Here is a tiny trained network, its code and every weight. The questions are about switching its units off for an input and a class, where a switched-off unit gives its printed mean instead of its output.

import numpy as np


def w(rows, s, z=0):
    codes = np.array(rows[::2]) - 128.0
    scale = np.full(codes.shape[1], s)
    scale[-1] = z or s
    return codes * scale


def f(y):
    return np.maximum(y, 0)


def log_softmax(a):
    a = a - a.max(-1, keepdims=True)
    return a - np.log(np.exp(a).sum(-1, keepdims=True))


def net(x, mask):
    res = np.array(x, float).reshape(1, 5) / 4 @ E
    y = f(res @ A[0][:, :-1].T + A[0][:, -1])
    res = res + np.where(mask, y, B[0][:, -1]) @ B[0][:, :-1]
    return log_softmax(res[-1] @ U[:, :-1].T + U[:, -1])


A, B = {}, {}
E = w([
[159,60,157,234,209,54],'x0',
[81,254,65,127,177,34],'x1',
[154,205,213,118,90,170],'x2',
[43,179,239,197,153,93],'x3',
[90,137,122,105,204,168],'x4',
],0.0088)
A[0] = w([
[203,47,155,179,198,139,227],'neuron 0',
[132,132,223,161,171,138,227],'neuron 1',
[58,167,72,182,190,86,210],'neuron 2',
[109,107,56,130,179,21,188],'neuron 3',
[228,41,160,113,103,149,186],'neuron 4',
[212,62,158,170,173,98,167],'neuron 5',
[93,228,106,139,118,177,177],'neuron 6',
[139,127,76,193,242,143,214],'neuron 7',
[166,148,56,160,190,112,138],'neuron 8',
[149,211,152,86,108,141,190],'neuron 9',
[138,61,134,126,142,138,146],'neuron 10',
[73,209,112,79,145,120,251],'neuron 11',
[125,36,165,116,134,132,160],'neuron 12',
[99,166,174,188,126,120,168],'neuron 13',
[133,116,157,126,50,151,226],'neuron 14',
[138,137,87,34,82,161,242],'neuron 15',
[162,108,68,126,167,122,183],'neuron 16',
[148,13,78,124,114,147,252],'neuron 17',
[99,181,246,160,100,140,218],'neuron 18',
],0.012,0.0038)
B[0] = w([
[64,96,161,126,107,150,234],'neuron 0',
[104,176,234,171,116,122,221],'neuron 1',
[132,61,75,150,209,54,234],'neuron 2',
[122,47,81,121,156,93,225],'neuron 3',
[114,128,121,114,45,173,237],'neuron 4',
[90,115,170,126,105,131,218],'neuron 5',
[161,167,122,122,174,109,213],'neuron 6',
[38,57,133,107,192,129,219],'neuron 7',
[103,77,119,63,146,118,184],'neuron 8',
[139,225,154,109,210,142,210],'neuron 9',
[96,122,146,200,99,242,179],'neuron 10',
[222,119,136,141,216,113,233],'neuron 11',
[119,115,176,209,101,157,195],'neuron 12',
[164,148,214,178,134,19,202],'neuron 13',
[231,147,155,19,94,149,197],'neuron 14',
[255,215,57,95,140,223,251],'neuron 15',
[109,78,95,106,61,96,185],'neuron 16',
[120,78,115,117,51,225,242],'neuron 17',
[168,197,227,167,131,67,240],'neuron 18',
],0.0076,0.013)
U = w([
[92,56,108,51,118,119,3],'0',
[151,99,92,101,1,232,142],'1',
[14,136,127,208,190,210,35],'2',
[143,182,215,150,142,61,182],'3',
[180,234,93,91,197,204,193],'4',
[143,87,7,101,183,60,176],'5',
],0.0086,0.0018)

Each question gives the input, the list of numbers given to net, and the class t.
The units are the neurons (one row each of A and B). Each row of codes is followed by its name. A weight is (code - 128) times the scale printed after its matrix; where a second scale follows, it is the last column's (A, B and U).
mask holds one flag per neuron, in row order. A switched-off neuron (its flag False) gives its mean, the last column of its row in B, instead of its output. The means were averaged over made-up inputs and are rounded, as every weight is.
A unit's drop is (log p(t) with every unit on - log p(t) with that unit switched off) / (log p(t) with every unit on - log p(t) with every unit switched off).
The circuit of an input: a set's keep is (log p(t) with only the set's units on - log p(t) with every unit switched off) / (log p(t) with every unit on - log p(t) with every unit switched off). Starting from the 12 units with the biggest drops (on a tie, the unit counted first), units are removed one at a time, each time the one whose removal leaves the highest keep (on an exact tie, the one counted first), for as long as the keep stays at least 0.8.
circuit, biggest first: the units of the circuit, biggest drop first
most important unit: the unit with the biggest drop
k most important neurons: the k neurons with the biggest drops, biggest first
drop when u is switched off: that unit's drop, to one decimal
input [8,-6,-5,1,-5], class 1: circuit, biggest first => [neuron 17]
input [-5,5,-5,-4,-4], class 5: circuit, biggest first => [neuron 3; neuron 1]
input [3,-2,-7,0,1], class 0: circuit, biggest first => [neuron 15; neuron 17]
input [-8,0,-6,-2,-1], class 4: 2 most important neurons => [neuron 15; neuron 4]
input [4,1,5,-4,0], class 1: circuit, biggest first => [neuron 18; neuron 11]
input [-2,2,-5,-7,2], class 1: 2 most important neurons => [neuron 17; neuron 15]
input [2,3,-7,-8,5], class 0: circuit, biggest first => [neuron 17; neuron 7]
input [3,-4,-3,1,2], class 2: 3 most important neurons => [neuron 15; neuron 14; neuron 7]
input [6,7,-4,8,-2], class 5: 2 most important neurons => [neuron 2; neuron 3]
input [5,2,-7,6,7], class 5: 2 most important neurons => [neuron 2; neuron 3]
input [4,-7,3,1,4], class 1: 3 most important neurons => [neuron 4; neuron 2; neuron 9]
input [1,8,-1,-8,5], class 5: drop when neuron 5 is switched off => 0.0
input [-8,-2,3,5,-3], class 4: drop when neuron 15 is switched off => 0.2
input [5,-2,-5,1,-7], class 1: most important unit => neuron 17
input [7,1,3,-1,-1], class 2: drop when neuron 14 is switched off => 0.2
